Below is a small trained network, with its code and all its weights. Each question gives an input and a class and asks what happens when units are switched off, that is, made to give their printed mean instead of their output.

import numpy as np


def w(rows, s, z=0):
    codes = np.array(rows[::2]) - 128.0
    scale = np.full(codes.shape[1], s)
    scale[-1] = z or s
    return codes * scale


def norm(h):
    return h / np.sqrt((h * h).mean(-1, keepdims=True) + 1e-5)


def f(y):
    return np.maximum(y, 0)


def log_softmax(a):
    a = a - a.max(-1, keepdims=True)
    return a - np.log(np.exp(a).sum(-1, keepdims=True))


def net(x, mask):
    res = np.array(x, float).reshape(1, 4) / 4 @ E
    u = 0
    for l in range(3):
        y = f(norm(res) @ A[l][:, :-1].T + A[l][:, -1])
        res = res + np.where(mask[u : u + 7], y, B[l][:, -1]) @ B[l][:, :-1]
        u += 7
    return log_softmax(norm(res)[-1] @ U[:, :-1].T + U[:, -1])


A, B = {}, {}
E = w([
[80,102,154,209,65,128,126],'x0',
[115,152,116,140,133,133,141],'x1',
[150,208,187,154,129,2,156],'x2',
[201,147,83,109,33,128,194],'x3',
],0.0083)
A[0] = w([
[166,140,133,113,145,161,140,15],'0.n0',
[166,141,1,108,119,58,204,126],'0.n1',
[164,157,68,80,192,120,133,53],'0.n2',
[152,58,121,105,100,154,181,60],'0.n3',
[76,146,149,112,169,125,179,159],'0.n4',
[130,129,157,103,193,136,106,38],'0.n5',
[119,176,153,146,163,140,51,4],'0.n6',
],0.009,0.0018)
B[0] = w([
[121,101,114,147,53,70,125,150],'0.n0',
[32,58,138,101,165,129,156,253],'0.n1',
[226,80,34,124,157,2,35,207],'0.n2',
[34,154,152,134,187,127,146,210],'0.n3',
[128,41,107,104,132,139,192,179],'0.n4',
[50,104,78,93,145,73,190,194],'0.n5',
[71,102,155,83,108,117,129,188],'0.n6',
],0.0074,0.0052)
A[1] = w([
[116,188,200,66,54,169,132,17],'1.n0',
[155,207,155,130,142,66,121,33],'1.n1',
[166,140,147,213,106,141,124,157],'1.n2',
[168,149,99,122,99,124,183,4],'1.n3',
[170,120,115,65,70,153,196,175],'1.n4',
[205,149,246,132,159,134,181,145],'1.n5',
[93,75,105,126,129,135,176,242],'1.n6',
],0.011,0.0014)
B[1] = w([
[96,130,191,137,134,107,58,136],'1.n0',
[88,254,151,93,166,178,79,166],'1.n1',
[157,68,67,107,139,91,42,150],'1.n2',
[98,98,130,82,144,138,169,144],'1.n3',
[63,118,144,69,118,115,99,174],'1.n4',
[189,97,167,147,186,253,120,151],'1.n5',
[177,134,208,169,189,126,150,255],'1.n6',
],0.0083,0.0085)
A[2] = w([
[79,102,97,97,159,89,133,57],'2.n0',
[42,88,143,163,91,143,90,196],'2.n1',
[84,153,131,131,188,134,26,83],'2.n2',
[140,95,169,143,213,137,101,170],'2.n3',
[216,210,200,123,228,45,155,161],'2.n4',
[142,127,99,254,64,95,44,123],'2.n5',
[156,84,74,76,187,229,107,248],'2.n6',
],0.0088,0.0013)
B[2] = w([
[88,138,240,123,71,117,216,196],'2.n0',
[171,216,44,37,134,38,89,213],'2.n1',
[48,150,146,74,46,134,201,202],'2.n2',
[248,141,124,125,77,93,254,254],'2.n3',
[158,107,68,236,45,245,35,254],'2.n4',
[254,82,46,44,244,105,118,162],'2.n5',
[145,236,136,216,73,161,31,208],'2.n6',
],0.0063,0.0082)
U = w([
[149,216,160,136,126,216,99,146],'0',
[1,71,226,44,140,92,224,114],'1',
[189,113,35,83,185,34,95,106],'2',
[201,117,149,143,106,119,211,188],'3',
[136,21,113,221,186,144,187,3],'4',
],0.0094,0.0048)

Each question gives the input, the list of numbers given to net, and the class t.
The units are the neurons (one row each of A and B). Each row of codes is followed by its name. A weight is (code - 128) times the scale printed after its matrix; where a second scale follows, it is the last column's (A, B and U).
mask holds one flag per neuron, layer by layer. A switched-off neuron (its flag False) gives its mean, the last column of its row in B, instead of its output. The means were averaged over made-up inputs and are rounded, as every weight is.
A unit's drop is (log p(t) with every unit on - log p(t) with that unit switched off) / (log p(t) with every unit on - log p(t) with every unit switched off).
The circuit of an input: a set's keep is (log p(t) with only the set's units on - log p(t) with every unit switched off) / (log p(t) with every unit on - log p(t) with every unit switched off). Starting from the 12 units with the biggest drops (on a tie, the unit counted first), units are removed one at a time, each time the one whose removal leaves the highest keep (on an exact tie, the one counted first), for as long as the keep stays at least 0.8.
units of the circuit, in order: the units of the circuit, biggest drop first
most important unit: the unit with the biggest drop
k most important neurons: the k neurons with the biggest drops, biggest first
top k neurons in layer l: the k neurons of layer l with the biggest drops, biggest first
input [5,-1,-3,-2], class 2: most important unit	0.n1
input [2,-2,5,8], class 1: 2 most important neurons	[1.n4; 0.n1]
input [-1,-2,2,-1], class 4: units of the circuit, in order	[2.n4; 2.n1]
input [4,-4,5,-1], class 0: 2 most important neurons	[1.n1; 0.n1]
input [6,-5,7,-7], class 0: units of the circuit, in order	[1.n1; 2.n4]
input [6,-3,-1,6], class 1: units of the circuit, in order	[2.n4; 1.n4]
input [-6,2,5,6], class 1: 4 most important neurons	[0.n1; 1.n4; 2.n0; 1.n6]
input [4,-4,-6,3], class 0: 3 most important neurons	[2.n6; 0.n2; 0.n1]
input [7,2,-7,7], class 0: 3 most important neurons	[2.n3; 0.n5; 2.n1]
input [4,-6,-3,-5], class 3: top 2 neurons in layer 0	[0.n1; 0.n3]
input [0,-8,-5,-3], class 3: 3 most important neurons	[2.n3; 2.n4; 1.n1]
input [0,-2,8,7], class 0: top 2 neurons in layer 1	[1.n1; 1.n5]
input [5,-8,4,-5], class 3: units of the circuit, in order	[0.n1; 2.n3]
input [-4,-6,7,5], class 0: 2 most important neurons	[1.n1; 2.n4]
input [-3,1,5,3], class 0: most important unit	2.n4
input [-4,-5,-3,-3], class 3: top 3 neurons in layer 2	[2.n0; 2.n1; 2.n6]
input [-3,2,-2,1], class 4: top 2 neurons in layer 2	[2.n1; 2.n0]
input [-7,-1,4,8], class 1: units of the circuit, in order	[0.n1; 1.n4]
input [-5,-4,1,-6], class 1: top 2 neurons in layer 0	[0.n5; 0.n6]
input [3,1,-6,-6], class 0: units of the circuit, in order	[2.n6]
